Below are the code and all the weights of a small trained network. Each question names an input and a class and asks about switching units off, where a switched-off unit gives its printed mean instead of its output.

import numpy as np


def w(rows, s, z=0):
    codes = np.array(rows[::2]) - 128.0
    scale = np.full(codes.shape[1], s)
    scale[-1] = z or s
    return codes * scale


def norm(h):
    return h / np.sqrt((h * h).mean(-1, keepdims=True) + 1e-5)


def f(y):
    return np.maximum(y, 0)


def log_softmax(a):
    a = a - a.max(-1, keepdims=True)
    return a - np.log(np.exp(a).sum(-1, keepdims=True))


def net(x, mask):
    res = np.array(x, float).reshape(1, 8) / 4 @ E
    u = 0
    for l in range(3):
        y = f(norm(res) @ A[l][:, :-1].T + A[l][:, -1])
        res = res + np.where(mask[u : u + 5], y, B[l][:, -1]) @ B[l][:, :-1]
        u += 5
    return log_softmax(norm(res)[-1] @ U[:, :-1].T + U[:, -1])


A, B = {}, {}
E = w([
[180,123,124,108,136,131,125,124,136],'x0',
[123,165,73,92,150,173,180,105,132],'x1',
[163,115,148,118,107,81,169,158,120],'x2',
[114,149,128,127,119,146,141,151,120],'x3',
[149,254,154,131,200,68,116,119,138],'x4',
[71,99,130,64,176,91,103,112,73],'x5',
[107,130,147,153,132,158,176,81,90],'x6',
[139,136,70,137,138,136,142,112,105],'x7',
],0.0097)
A[0] = w([
[76,166,75,97,73,108,95,85,229,81],'0.n1',
[156,190,100,219,65,139,160,132,248,74],'0.n2',
[108,137,99,150,177,215,1,121,146,56],'0.n3',
[134,169,113,153,191,97,107,126,118,2],'0.n4',
[125,128,61,76,98,41,122,210,195,99],'0.n5',
],0.0071,0.0033)
B[0] = w([
[157,87,207,83,160,127,184,143,152,163],'0.n1',
[99,92,119,64,34,84,36,10,106,253],'0.n2',
[172,116,238,122,134,159,148,127,16,197],'0.n3',
[126,109,110,145,130,221,146,117,223,171],'0.n4',
[88,118,231,130,160,180,248,36,112,207],'0.n5',
],0.011,0.0047)
A[1] = w([
[134,17,66,199,160,171,131,179,154,153],'1.n1',
[152,211,127,152,122,113,78,142,243,250],'1.n2',
[157,135,110,181,85,175,154,206,192,139],'1.n3',
[148,126,186,238,106,126,183,2,49,26],'1.n4',
[83,145,114,172,151,203,165,105,80,101],'1.n5',
],0.0072,0.0017)
B[1] = w([
[81,88,158,127,102,150,113,143,253,172],'1.n1',
[97,90,51,147,146,122,67,170,125,174],'1.n2',
[104,115,94,141,63,178,104,113,98,135],'1.n3',
[156,201,204,101,146,123,172,180,114,254],'1.n4',
[203,126,114,116,152,144,161,193,163,180],'1.n5',
],0.011,0.0075)
A[2] = w([
[178,76,218,227,168,73,94,189,147,141],'2.n1',
[90,116,179,171,94,42,61,220,114,114],'2.n2',
[111,253,110,192,197,40,81,135,194,154],'2.n3',
[85,127,112,28,180,99,147,157,55,3],'2.n4',
[84,104,107,102,177,129,102,90,28,45],'2.n5',
],0.0076,0.002)
B[2] = w([
[180,106,72,10,120,165,155,119,180,249],'2.n1',
[109,146,103,78,72,196,141,98,71,219],'2.n2',
[111,2,97,175,121,251,98,150,123,254],'2.n3',
[109,189,43,125,115,68,115,71,101,205],'2.n4',
[123,162,100,138,80,59,120,121,87,165],'2.n5',
],0.0098,0.0046)
U = w([
[101,227,75,11,97,170,149,138,146,205],'0',
[13,74,56,188,120,208,93,189,220,153],'1',
[176,212,207,61,127,94,147,181,47,109],'2',
[45,232,64,74,37,7,21,44,92,119],'3',
[125,210,109,32,103,140,148,152,131,114],'4',
[117,229,254,121,172,100,230,176,167,3],'5',
],0.0062,0.0036)

Each question gives the input, the list of numbers given to net, and the class t.
The units are the neurons (one row each of A and B). Each row of codes is followed by its name. A weight is (code - 128) times the scale printed after its matrix; where a second scale follows, it is the last column's (A, B and U).
mask holds one flag per neuron, layer by layer. A switched-off neuron (its flag False) gives its mean, the last column of its row in B, instead of its output. The means were averaged over made-up inputs and are rounded, as every weight is.
A unit's drop is (log p(t) with every unit on - log p(t) with that unit switched off) / (log p(t) with every unit on - log p(t) with every unit switched off).
The circuit of an input: a set's keep is (log p(t) with only the set's units on - log p(t) with every unit switched off) / (log p(t) with every unit on - log p(t) with every unit switched off). Starting from the 12 units with the biggest drops (on a tie, the unit counted first), units are removed one at a time, each time the one whose removal leaves the highest keep (on an exact tie, the one counted first), for as long as the keep stays at least 0.8.
circuit, biggest first: the units of the circuit, biggest drop first
top k neurons: the k neurons with the biggest drops, biggest first
top k neurons in layer l: the k neurons of layer l with the biggest drops, biggest first
input [6,2,-2,-2,-7,5,2,-3], class 1: top 2 neurons	0.n2, 1.n1
input [2,1,7,-3,6,8,5,-1], class 3: top neuron in layer 2	2.n4
input [-4,-6,3,-8,7,-7,6,6], class 1: top 2 neurons	2.n3, 0.n3
input [0,0,-6,-4,-5,-6,5,-6], class 2: circuit, biggest first	1.n4, 0.n3, 2.n3
input [0,2,-7,-8,-5,2,6,-3], class 2: circuit, biggest first	0.n3, 1.n4
input [8,0,-7,8,-2,-5,-8,5], class 5: top 2 neurons in layer 0	0.n3, 0.n5
input [2,-1,4,0,7,-6,2,3], class 1: circuit, biggest first	2.n3, 1.n2
input [3,6,7,2,-4,-2,8,-4], class 5: top 2 neurons in layer 1	1.n4, 1.n2
input [0,-3,-8,8,3,4,-4,-1], class 2: top 2 neurons	0.n3, 1.n1
input [-1,-1,8,5,8,-8,5,-1], class 1: top 2 neurons	2.n3, 1.n2
input [5,-1,2,-2,3,2,6,2], class 5: top 2 neurons in layer 0	0.n2, 0.n4
input [4,6,-7,5,-5,0,3,5], class 2: top 2 neurons in layer 1	1.n5, 1.n2
input [-4,-8,5,-8,2,-6,-5,-1], class 0: top 2 neurons in layer 0	0.n3, 0.n5
input [-6,-5,-8,1,-2,2,-5,-5], class 2: circuit, biggest first	0.n3
input [-6,3,-2,6,0,-4,-7,-3], class 5: top 2 neurons in layer 0	0.n5, 0.n1
input [-2,-5,-4,8,0,5,-8,-3], class 5: top 2 neurons	0.n5, 0.n3
input [5,4,-4,1,-3,-6,-3,1], class 3: top 2 neurons in layer 0	0.n2, 0.n5
input [6,-1,-6,-5,1,5,-4,0], class 2: top 2 neurons	0.n3, 0.n2
input [4,2,4,3,6,-8,6,4], class 3: top 2 neurons	0.n2, 0.n5
input [3,-4,-6,0,8,4,-3,0], class 1: circuit, biggest first	2.n3
input [6,-8,4,-1,7,-5,-8,2], class 0: top 2 neurons in layer 0	0.n5, 0.n2
input [-5,-1,-7,1,8,-2,6,-1], class 1: top 2 neurons	2.n3, 0.n5
input [1,1,3,8,-3,3,7,0], class 5: top 2 neurons in layer 0	0.n2, 0.n3
input [-5,-4,3,6,-1,-7,-7,-7], class 3: top 2 neurons in layer 0	0.n2, 0.n3
input [-1,4,1,-7,7,-8,3,-5], class 3: top 2 neurons in layer 1	1.n5, 1.n1
input [2,-6,3,-2,5,-7,-5,-6], class 3: top 2 neurons	0.n2, 1.n5
